Where the symbols take the nodes:
from | § + % *
zq | fr fl lf tt
lf | qq tt hp nr
fm | zt lz md qt
hq | nh zd dn zg
zn | nc lp lz fq
hp | jh nr pg cd
rc | zj tl lg mp
rr | lc dm tz lq
sb | lt tm rn qg
jh | cd hp lp pg
zg | dn nh jn fs
fq | lz nc zt fm
nh | zg hq fs dn
lj | nf pf cg sd
tl | rc gl mp zj
lq | tz lc nt gq
mb | gl ml rc tl
cd | pg jh zn lp
zd | hq rn zg nh
nf | sd lj ds cg
sd | cg nf fl ds
gh | bz lg hr bp
lp | zn pg fq nc
lc | lq rr gq tz
fs | jn dn dp rd
sc | hb rp mb ml
dp | qs rd rr dm
dn | fs zg rd jn
pf | lj pb sd nf
qt | md zt sb tm
gl | tl mb zj rc
tz | gq lq rp nt
nc | fq zn fm lz
hb | ml sc gl mb
nr | hp qq cd jh
tm | sb md qg lt
qs | dm dp lc rr
fr | tt zq qq lf
lz | fm fq qt zt
rn | zd qg nh hq
nt | rp gq hb sc
lg | gh mp bp bz
mp | lg zj bz gh
rd | dp jn dm qs
pg | lp cd nc zn
lt | qg sb zd rn
jn | rd fs qs dp
md | tm qt lt sb
ds | fl cg fr zq
zj | mp rc gh lg
bp | hr bz pb qc
bz | bp gh qc hr
tt | lf fr nr qq
pb | pf qc nf lj
qq | nr lf jh hp
fl | zq ds tt fr
ml | mb hb tl gl
rp | sc nt ml hb
hr | qc bp pf pb
zt | qt fm tm md
dm | rr qs lq lc
gq | nt tz sc rp
cg | ds sd zq fl
qg | rn lt hq zd
qc | pb hr lj pf

Here are some nodes, each with a row of numbers. One shown again gets a slightly different row.
hq: [ 45,  10,  41, -11,   2,  31, -26,  -5, -10, -48, -14, -30,  17,  17]
ds: [-46, -25,   9,  11,  -8, -37,  30,  -3,  22,  49,  15, -26,  14,  -8]
gl: [-23,  24, -20,   4,  25,  49, -39,  23, -23,  28,   3,  36, -19,   0]
sd: [-45, -13,  24, -28,  -7, -25,  21, -16,  13,  49, -28, -31,  16,  -7]
pf: [-45,   7,  41, -17,   1,  28, -23,  -6,  -6,  48, -18, -29,  13,  12]
hr: [-41,  23,  42,  32,   6,  14, -13,  14, -21,  41,  32, -20,   9,  -1]
sb: [ 41,  32,  36,  20, -12, -29,  24,  -4, -29, -41,  21,  -9,   7,  -6]
rn: [ 40,  20,  42,  27,  -5,  21, -16,   4, -25, -46,  24, -21,  13,  16]
md: [ 38,  38,  24, -22, -16, -30,  24, -23, -32, -41, -21,   2,   1,  -2]
pg: [ -3, -11, -55,  22, -27, -40,  31, -17,  15,   3,  21,  37, -20,   5]
sc: [ -3,  -7, -46,  26,  24, -28,  25,  30,   5,   3,  29,  36, -18, -33]
pg: [ -5, -10, -54,  22, -25, -42,  33, -17,  10,   3,  23,  40, -19,   3]
fm: [ 27,  30,   0, -31, -21,  27, -23, -27, -30, -29, -34,  22, -11,  28]
md: [ 38,  37,  27, -23, -15, -31,  24, -19, -36, -40, -23,   3,  -3,  -5]
zg: [ 42,  -1,  32, -33,   2,   3,  -4,  -9,   1, -49, -39, -30,  17,  -1]
cd: [ -6, -21, -55,  -6, -25, -39,  34, -25,  17,   8,  -5,  35, -18,   2]
fr: [-34, -38, -21,  31, -15,  18, -15,  -4,  34,  40,  35, -10,   6,  22]
lq: [ 23, -33, -47, -34,  20,  20, -19,   8,  34, -26, -38,  14,  -8,  -8]
mb: [-17,  18, -26,  30,  25,  36, -30,  35, -15,  18,  29,  38, -19,  -6]
rd: [ 42, -27,   3,  23,  12, -32,  22,  16,  23, -44,  26, -23,  10, -23]
fr: [-36, -36, -19,  32, -16,  21, -13,  -2,  33,  38,  34,  -9,   6,  24]
lp: [  3,  -3, -49,  40, -28, -23,  22,  -7,   4,  -1,  40,  37, -20,  12]
mp: [-37,  36,  21, -31,  15, -24,  20,   2, -33,  38, -28,   7,  -3, -24]
pg: [ -2, -13, -55,  22, -25, -36,  33, -17,  11,   0,  20,  39, -18,   8]
rp: [  7, -14, -51,   6,  22, -38,  32,  24,  14,  -5,   5,  32, -20, -38]

From each start, follow one symbol. Which node do you reach?
Answer with the node's name.
start [ 45, -10,  28, -33,   2, -14,  12,  -9,   6, -48, -32, -30,  14, -12]
% rd
start [-36,  35,  14, -43,  17,  -5,   3,   2, -35,  37, -42,  14,  -8, -17]
§ mp
start [ 40, -29,  -8,  37,  13, -14,  14,  23,  27, -44,  36, -17,   8, -14]
+ rd
start [ 40,  32,  36,  19, -10, -28,  27,  -4, -33, -44,  21, -10,   3,  -5]
% rn
start [ 37,  27,  39,  33,  -7, -15,  10,   4, -28, -43,  36, -12,   8,   1]
+ sb
start [-15, -28, -49, -36, -22, -12,   7, -29,  25,  18, -38,  20, -11,  14]
% pg
start [ 35,  35,  27, -25, -14, -27,  26, -20, -36, -38, -20,   3,  -1,  -1]
* sb
start [ 18,  21, -23,  18, -27,  40, -37, -16, -17, -23,  14,  35, -19,  40]
* fm
start [ 14, -27, -50, -33,  22, -21,  19,   7,  25, -15, -35,  23, -13, -28]
% sc
start [  4, -12, -50,   5,  24, -37,  30,  23,  15,  -4,   5,  30, -18, -38]
§ sc
start [-45, -19,  17,  -7, -10, -34,  34,  -9,  17,  50,  -8, -31,  17, -11]
§ ds
start [ 45, -22,  15,   3,   9, -38,  29,   8,  21, -48,  -1, -28,  14, -26]
§ rd
start [ 39,  26,  39,  31,  -9, -13,  11,   3, -29, -43,  31, -14,   7,   1]
* rn
start [-45, -26,   8,  14, -12, -35,  30,  -2,  21,  49,  14, -29,  12,  -7]
% fr
start [ 43,  17,  43,   9,  -4,  32, -26,   0, -16, -50,   7, -25,  13,  18]
+ rn
start [ 40,  27,  43,  33,  -7,   4,  -3,   7, -23, -40,  31, -18,   9,   8]
% hq
start [ 46,  -9,  27, -31,   5, -17,  14,  -6,   7, -47, -34, -30,  17, -15]
+ zg
start [-45, -11,  27, -25,  -6, -23,  19, -14,  13,  49, -29, -31,  17,  -5]
* ds
start [ 26, -38, -39, -19,  18,  38, -31,  11,  35, -29, -17,  10,  -5,  -1]
§ lq
start [-43,   1,  37, -30,  -1,  10, -12,  -9,   0,  46, -33, -32,  14,   7]
* sd
start [-33, -36, -28,  20, -14,  33, -26,  -9,  36,  35,  18,  -2,   3,  29]
+ fr
start [  4,  -6, -48,  40, -26, -20,  18,  -9,   5,  -3,  43,  39, -23,  12]
+ pg
start [-48, -19,  18, -11,  -5, -36,  32, -11,  19,  49,  -8, -30,  13, -12]
§ ds
start [ -2, -10, -53,  19, -25, -40,  36, -16,  12,  -1,  21,  38, -20,   3]
+ cd
start [-45,  -5,  31, -35,  -4,  -6,   6, -15,   7,  47, -37, -31,  14,   0]
% ds
start [ 46,  -6,  28, -32,   5, -15,  14,  -4,   7, -48, -34, -29,  17, -12]
+ zg
start [ 13, -25, -49, -32,  21, -23,  19,   7,  26, -13, -36,  25, -13, -30]
* rp
start [  3, -16, -50,   7,  22, -38,  32,  24,  14,  -8,   5,  33, -19, -35]
§ sc
start [ -1,  -6, -46,  26,  23, -29,  22,  31,   7,   3,  27,  37, -16, -35]
+ rp
start [ -3,   0, -41,  39,  24, -10,  10,  35,  -2,   8,  42,  37, -18, -27]
* mb
start [ 29, -38, -43, -18,  20,  36, -28,  12,  36, -30, -17,   8,  -2,   0]
§ lq
start [-41,  29,  38,  27,   7, -22,  17,  15, -30,  41,  27, -10,   6, -17]
* hr
start [ 31,  34,   7, -40, -18,  11,  -4, -30, -32, -34, -42,  16, -12,  19]
+ fm
start [-45, -23,   8,  14, -11, -37,  29,  -7,  23,  49,  17, -24,  13,  -7]
% fr
start [ 40,  36,  31,  -3, -12, -35,  31, -11, -35, -40,  -1,  -3,   0,  -4]
§ sb
start [ 21, -31, -51, -41,  21,  -1,   1,   4,  29, -21, -41,  21,  -7, -18]
+ lq
start [ 39,  33,  36,  18, -11, -29,  24,  -2, -30, -42,  21,  -7,   3,  -4]
% rn
start [ 38,  33,  32,  -2, -11, -35,  29, -11, -31, -44,   0,  -2,  -1,  -7]
+ md
start [ -7, -18, -56,  -2, -24, -41,  33, -21,  19,  11,  -7,  34, -19,   5]
* lp
start [ -3, -13, -52,  23, -23, -40,  32, -15,  12,   1,  19,  38, -20,   3]
§ lp
start [ 28, -36, -39, -16,  21,  36, -31,  11,  36, -29, -16,   6,  -2,  -1]
§ lq
start [ -1,  -6, -48,  27,  26, -26,  24,  30,   3,   0,  30,  36, -19, -32]
% mb
start [ 43,   4,  40, -29,   1,  21, -16,  -7,  -7, -49, -27, -29,  14,   8]
+ hq
start [ 37,  36,  32,   1, -12, -36,  31, -14, -33, -41,   0,  -5,   2,  -6]
+ md
start [ -5,  -1, -40,  42,  21,  -8,   6,  35,   1,   6,  41,  34, -19, -24]
* mb
start [ 46,  -8,  27, -33,   4, -14,  16,  -6,   8, -50, -32, -30,  17,  -8]
+ zg
start [-44,   1,  37, -31,  -3,  12,  -9, -14,  -1,  48, -33, -30,  16,   6]
* sd
start [-38,  36,  30, -13,  12, -34,  27,  12, -35,  38, -13,  -1,   1, -29]
+ mp
start [-31,  32, -10, -24,  24,  40, -33,  14, -28,  31, -23,  30, -14,  -4]
+ gl
start [ -4,  -2, -39,  41,  22,  -9,   9,  35,   1,   7,  42,  39, -19, -27]
% gl
start [-16,  17, -27,  27,  26,  35, -29,  33, -17,  19,  33,  37, -19,  -6]
§ gl
start [-44,  -2,  38, -31,  -3,  13, -10, -14,  -1,  46, -34, -32,  16,   7]
+ pf
start [ 34,  36,  18, -36, -15, -14,  13, -25, -32, -36, -34,  11,  -4,   7]
§ md
start [ 19,  20, -21,  14, -26,  39, -34, -16, -19, -21,  19,  34, -17,  41]
* fm
start [ 41,  21,  45,  25,  -6,  20, -17,   2, -20, -44,  25, -19,  10,  11]
* hq
start [ 14,  13, -33,  37, -25,  25, -22, -10, -11, -15,  41,  41, -20,  33]
% fm
start [-45,  12,  43,  -2,   2,  34, -27,   3, -11,  47,   0, -25,  13,  13]
§ pf
start [-47,  -5,  33, -35,  -2,  -9,   5, -14,   5,  47, -35, -31,  16,  -2]
% ds
start [ 30,  31,  -2, -30, -22,  27, -23, -28, -29, -32, -29,  22, -13,  29]
% md
start [-38, -32, -13,  38, -13,   0,   1,   3,  30,  42,  41, -14,   6,  10]
§ fr
start [-46,  -6,  29, -35,  -3,  -8,   7, -15,   3,  47, -34, -33,  16,   1]
§ sd
start [  8,   7, -40,  49, -27,   2,  -1,  -5,  -5, -11,  47,  39, -20,  23]
+ lp
start [  9,   2, -39,  48, -26,   2,   0,  -6,  -1, -11,  47,  41, -20,  22]
+ lp
start [ 37, -32,  -7,  36,  10, -12,  10,  21,  31, -42,  37, -15,  10, -15]
+ rd
start [ -3,  -8, -49,  29,  24, -29,  23,  31,   4,  -1,  29,  36, -20, -34]
% mb
start [ 31,  32,  11, -40, -18,   6,  -6, -27, -33, -32, -43,  18,  -7,  20]
* md
start [  1,  -9, -46,  28,  22, -27,  23,  30,   9,   1,  34,  36, -16, -33]
+ rp
start [-15, -27, -48, -37, -19, -10,   5, -32,  28,  17, -38,  22, -10,  13]
% pg
start [-12, -25, -52, -27, -23, -31,  26, -30,  24,  13, -27,  26, -11,   5]
% lp
start [-37,  29,  39,  27,   9, -22,  18,  15, -30,  42,  26, -12,   6, -21]
* hr
start [-41, -32, -10,  40, -13,  -2,   0,   1,  33,  43,  41, -18,  10,  11]
§ fr
start [ 39,  37,  34,  -1, -12, -37,  34, -13, -35, -41,  -3,  -1,   1,  -5]
+ md
start [ 41,   6,  39, -27,   1,  22, -19,  -9,  -7, -46, -30, -29,  16,   8]
+ hq
start [ 45, -10,  28, -32,   5, -17,  14,  -5,   8, -50, -32, -32,  16, -13]
% rd
start [ 24,  26, -12,  -9, -21,  39, -32, -23, -24, -27,  -7,  28, -16,  38]
§ fm
start [-42, -27,   0,  34, -10, -20,  17,   3,  27,  46,  34, -20,  10,   0]
+ ds
start [ 23,  20, -21,  16, -26,  41, -33, -17, -20, -20,  15,  38, -17,  37]
* fm
start [ 46, -10,  29, -32,   4, -17,  13,  -6,   7, -50, -31, -29,  17, -13]
% rd
start [-13, -24, -51, -26, -24, -30,  25, -33,  23,  14, -26,  26, -14,  10]
§ cd
start [-29,  30,  -7, -24,  22,  41, -33,  14, -30,  30, -23,  29, -14,   0]
+ gl
start [ 46,   5,  36, -27,   1,  22, -16,  -8,  -4, -48, -30, -31,  14,   8]
§ zg
start [-38,  36,  30, -13,  17, -35,  31,  11, -34,  37, -12,   1,  -1, -28]
+ mp
start [ 43,  16,  43,   8,  -4,  31, -25,   0, -16, -46,   9, -25,  13,  17]
% zg
start [-41, -35, -12,  40, -15,  -2,   0,   3,  31,  42,  41, -16,   8,  11]
§ fr
start [ 42,  23,  41,  24,  -4,  20, -22,   5, -20, -44,  25, -22,  13,  14]
* hq
start [ 31, -39, -33,   8,  17,  36, -30,  19,  34, -34,   6,   1,  -1,  -1]
* lq
start [ 34,  37,  15, -37, -17, -15,  10, -27, -33, -37, -37,  10,  -7,   6]
§ md
start [  2,  -3, -47,  39, -29, -22,  19,  -5,   2,  -5,  41,  40, -20,  13]
+ pg
start [ 43,  -9,  29, -32,   6, -17,  16,  -6,   8, -48, -32, -30,  15, -12]
+ zg
start [ 44,   5,  37, -26,   1,  20, -16, -10,  -4, -46, -28, -30,  15,   8]
§ zg
start [ 13, -26, -51, -33,  21, -22,  18,   5,  26, -14, -32,  25, -13, -28]
* rp
start [ 28,  34,  10, -39, -18,   6,  -8, -30, -31, -35, -39,  14,  -9,  20]
* md
start [-41, -32, -12,  42, -13,  -4,  -1,   2,  31,  40,  40, -16,   7,  12]
§ fr
start [ 23,  25, -11, -11, -21,  40, -37, -25, -26, -27, -12,  32, -15,  41]
§ fm
start [-24,  26, -21,   3,  23,  45, -38,  23, -24,  25,   3,  36, -19,   1]
+ mb
start [-44, -19,  18,  -6,  -7, -38,  33, -11,  19,  52,  -7, -30,  17,  -8]
§ ds
start [ 28,  35,   8, -41, -17,   6,  -3, -30, -31, -34, -37,  16, -10,  15]
+ fm
start [ 47, -19,  13,   4,  10, -36,  31,   9,  21, -46,   5, -27,  14, -26]
§ rd
start [ 44,  13,  41, -11,   1,  33, -23,  -4,  -9, -46, -12, -28,  14,  14]
* zg
start [ 36,  36,  27, -23, -15, -30,  26, -21, -34, -41, -21,   3,  -1,   1]
* sb
start [ 42,  11,  44, -11,  -1,  32, -27,  -5, -11, -47, -11, -28,  14,  17]
* zg
start [ 11, -19, -51, -17,  20, -33,  30,  16,  19,  -9, -18,  30, -14, -34]
* sc
start [-45, -29,   0,  31, -14, -21,  19,   2,  27,  47,  31, -24,  11,  -1]
+ ds
start [-18, -26, -46, -35, -20, -10,   6, -32,  25,  18, -35,  21, -14,  14]
% pg
start [ 36,  37,  28, -21, -16, -29,  25, -23, -36, -36, -24,   4,  -4,  -1]
* sb
start [ 12, -25, -49, -33,  21, -24,  18,   9,  28, -15, -34,  24, -13, -30]
% sc
start [  5, -14, -51,   6,  24, -38,  34,  22,  11,  -4,   6,  32, -15, -39]
§ sc
start [-10, -21, -54, -26, -22, -31,  25, -32,  23,  11, -28,  29, -12,   5]
% lp
start [ 44,  17,  43,   9,  -2,  34, -28,   2, -15, -43,   8, -23,  15,  16]
§ hq
start [ 41,  36,  34,  -3, -12, -37,  30, -11, -33, -40,   1,  -5,   1,  -5]
+ md
start [ -8, -19, -55,  -4, -24, -42,  37, -21,  19,   8,  -4,  31, -19,   2]
§ pg
start [ 45,   5,  37, -27,   1,  24, -13,  -7,  -7, -47, -28, -32,  17,  10]
+ hq
start [ 20, -30, -45, -39,  21,   0,  -1,   6,  29, -20, -42,  19,  -9, -18]
+ lq
start [-14, -24, -52, -25, -22, -28,  27, -28,  23,  12, -28,  28, -15,   6]
* pg
start [ 42,  23,  43,  34,  -7,   4,  -3,   5, -23, -45,  34, -18,   9,   8]
§ rn
start [ 36,  35,  27, -21, -14, -32,  25, -20, -32, -38, -20,   3,  -1,  -1]
* sb
start [ 44,   8,  41, -12,  -3,  32, -29,  -5, -13, -48, -13, -27,  15,  17]
* zg
start [-38, -31, -12,  42, -14,  -4,   4,   4,  32,  41,  38, -17,   9,  12]
§ fr
start [ 41, -27,  -6,  35,  14, -12,   9,  25,  28, -40,  38, -19,   9, -17]
+ rd
start [-11, -25, -52, -25, -23, -31,  26, -28,  23,  10, -25,  27, -13,   4]
* pg
start [ 19, -29, -49, -36,  19,  -2,   0,   4,  31, -21, -40,  21,  -9, -17]
% rp
start [  9, -20, -51, -17,  22, -36,  28,  13,  22,  -9, -16,  27, -17, -34]
§ rp
start [-43,  16,  42,  19,   7,  26, -23,   9, -16,  44,  18, -23,  12,  10]
+ hr
start [-44,  14,  42,   0,   2,  34, -28,  -1, -13,  47,  -1, -26,  13,  11]
§ pf
start [ -6,   0, -40,  40,  20,  -9,   8,  34,   1,   4,  46,  38, -19, -27]
+ sc
start [ 25,  27, -11,  -8, -21,  42, -37, -22, -24, -27, -10,  29, -14,  39]
§ fm
start [-30,  31, -10, -23,  22,  39, -33,  14, -32,  32, -22,  27, -16,  -4]
% mp
